Below are the code and all the weights of a small trained network. Each question names an input and a class and asks about switching units off, where a switched-off unit gives its printed mean instead of its output.

import numpy as np


def w(rows, s, z=0):
    codes = np.array(rows[::2]) - 128.0
    scale = np.full(codes.shape[1], s)
    scale[-1] = z or s
    return codes * scale


def f(y):
    return np.maximum(y, 0)


def log_softmax(a):
    a = a - a.max(-1, keepdims=True)
    return a - np.log(np.exp(a).sum(-1, keepdims=True))


def net(x, mask):
    res = np.array(x, float).reshape(1, 6) / 4 @ E
    y = f(res @ A[0][:, :-1].T + A[0][:, -1])
    res = res + np.where(mask, y, B[0][:, -1]) @ B[0][:, :-1]
    return log_softmax(res[-1] @ U[:, :-1].T + U[:, -1])


A, B = {}, {}
E = w([
[129,1,167,184,138],'x0',
[138,216,217,198,159],'x1',
[145,147,152,53,49],'x2',
[92,101,144,160,159],'x3',
[48,159,57,100,223],'x4',
[142,162,57,80,197],'x5',
],0.0085)
A[0] = w([
[82,181,127,149,227,165],'neuron 1',
[130,133,147,216,133,156],'neuron 2',
[96,90,157,239,94,230],'neuron 3',
[69,61,165,145,142,21],'neuron 4',
[124,188,163,42,121,161],'neuron 5',
[97,199,130,32,55,183],'neuron 6',
[97,175,83,126,232,88],'neuron 7',
[157,71,188,219,94,201],'neuron 8',
[115,201,155,101,164,47],'neuron 9',
[1,198,169,96,111,178],'neuron 10',
[90,39,96,183,147,156],'neuron 11',
[71,94,89,132,142,6],'neuron 12',
[109,149,106,44,173,180],'neuron 13',
[56,56,157,104,205,4],'neuron 14',
],0.0096,0.004)
B[0] = w([
[38,182,130,185,143,244],'neuron 1',
[69,154,114,143,153,194],'neuron 2',
[27,115,147,112,155,241],'neuron 3',
[204,68,182,105,34,170],'neuron 4',
[210,111,97,75,54,209],'neuron 5',
[204,86,9,150,71,242],'neuron 6',
[63,160,120,191,151,236],'neuron 7',
[54,124,214,91,203,254],'neuron 8',
[160,57,101,110,124,187],'neuron 9',
[237,137,120,181,79,219],'neuron 10',
[74,68,248,25,91,212],'neuron 11',
[98,88,255,70,173,153],'neuron 12',
[99,203,106,160,125,216],'neuron 13',
[104,97,208,79,93,176],'neuron 14',
],0.0079,0.0086)
U = w([
[163,116,219,182,79,189],'0',
[136,255,196,241,201,3],'1',
[127,235,58,129,124,207],'2',
],0.0092,0.0022)

Each question gives the input, the list of numbers given to net, and the class t.
The units are the neurons (one row each of A and B). Each row of codes is followed by its name. A weight is (code - 128) times the scale printed after its matrix; where a second scale follows, it is the last column's (A, B and U).
mask holds one flag per neuron, in row order. A switched-off neuron (its flag False) gives its mean, the last column of its row in B, instead of its output. The means were averaged over made-up inputs and are rounded, as every weight is.
A unit's drop is (log p(t) with every unit on - log p(t) with that unit switched off) / (log p(t) with every unit on - log p(t) with every unit switched off).
The circuit of an input: a set's keep is (log p(t) with only the set's units on - log p(t) with every unit switched off) / (log p(t) with every unit on - log p(t) with every unit switched off). Starting from the 12 units with the biggest drops (on a tie, the unit counted first), units are removed one at a time, each time the one whose removal leaves the highest keep (on an exact tie, the one counted first), for as long as the keep stays at least 0.8.
circuit, biggest first: the units of the circuit, biggest drop first
k most important neurons: the k neurons with the biggest drops, biggest first
drop when u is switched off: that unit's drop, to one decimal
input [-5,-2,-5,-3,6,8], class 1: circuit, biggest first	[neuron 7]
input [4,-1,-1,-3,6,2], class 1: circuit, biggest first	[neuron 6; neuron 5]
input [-1,-8,8,-6,-2,-5], class 2: circuit, biggest first	[neuron 6; neuron 11]
input [5,-8,-3,-8,3,2], class 0: 2 most important neurons	[neuron 11; neuron 12]
input [-4,-1,5,-3,-3,-6], class 2: 4 most important neurons	[neuron 6; neuron 11; neuron 4; neuron 14]
input [1,4,-5,-4,-5,-6], class 1: circuit, biggest first	[neuron 8; neuron 2]
input [0,-6,-3,8,8,2], class 1: 3 most important neurons	[neuron 7; neuron 1; neuron 13]
input [0,-7,-2,7,6,2], class 0: 3 most important neurons	[neuron 11; neuron 14; neuron 12]
input [-5,6,6,-6,-3,-2], class 2: 2 most important neurons	[neuron 6; neuron 11]
input [7,5,-3,-5,-4,4], class 1: drop when neuron 9 is switched off	0.1
input [0,2,-5,-4,-8,-5], class 1: drop when neuron 8 is switched off	0.2
input [3,5,5,-5,1,3], class 2: drop when neuron 8 is switched off	0.2
input [-8,3,1,8,-4,0], class 2: drop when neuron 8 is switched off	0.1
input [3,5,-2,-8,-7,-8], class 1: most important neuron	[neuron 8]
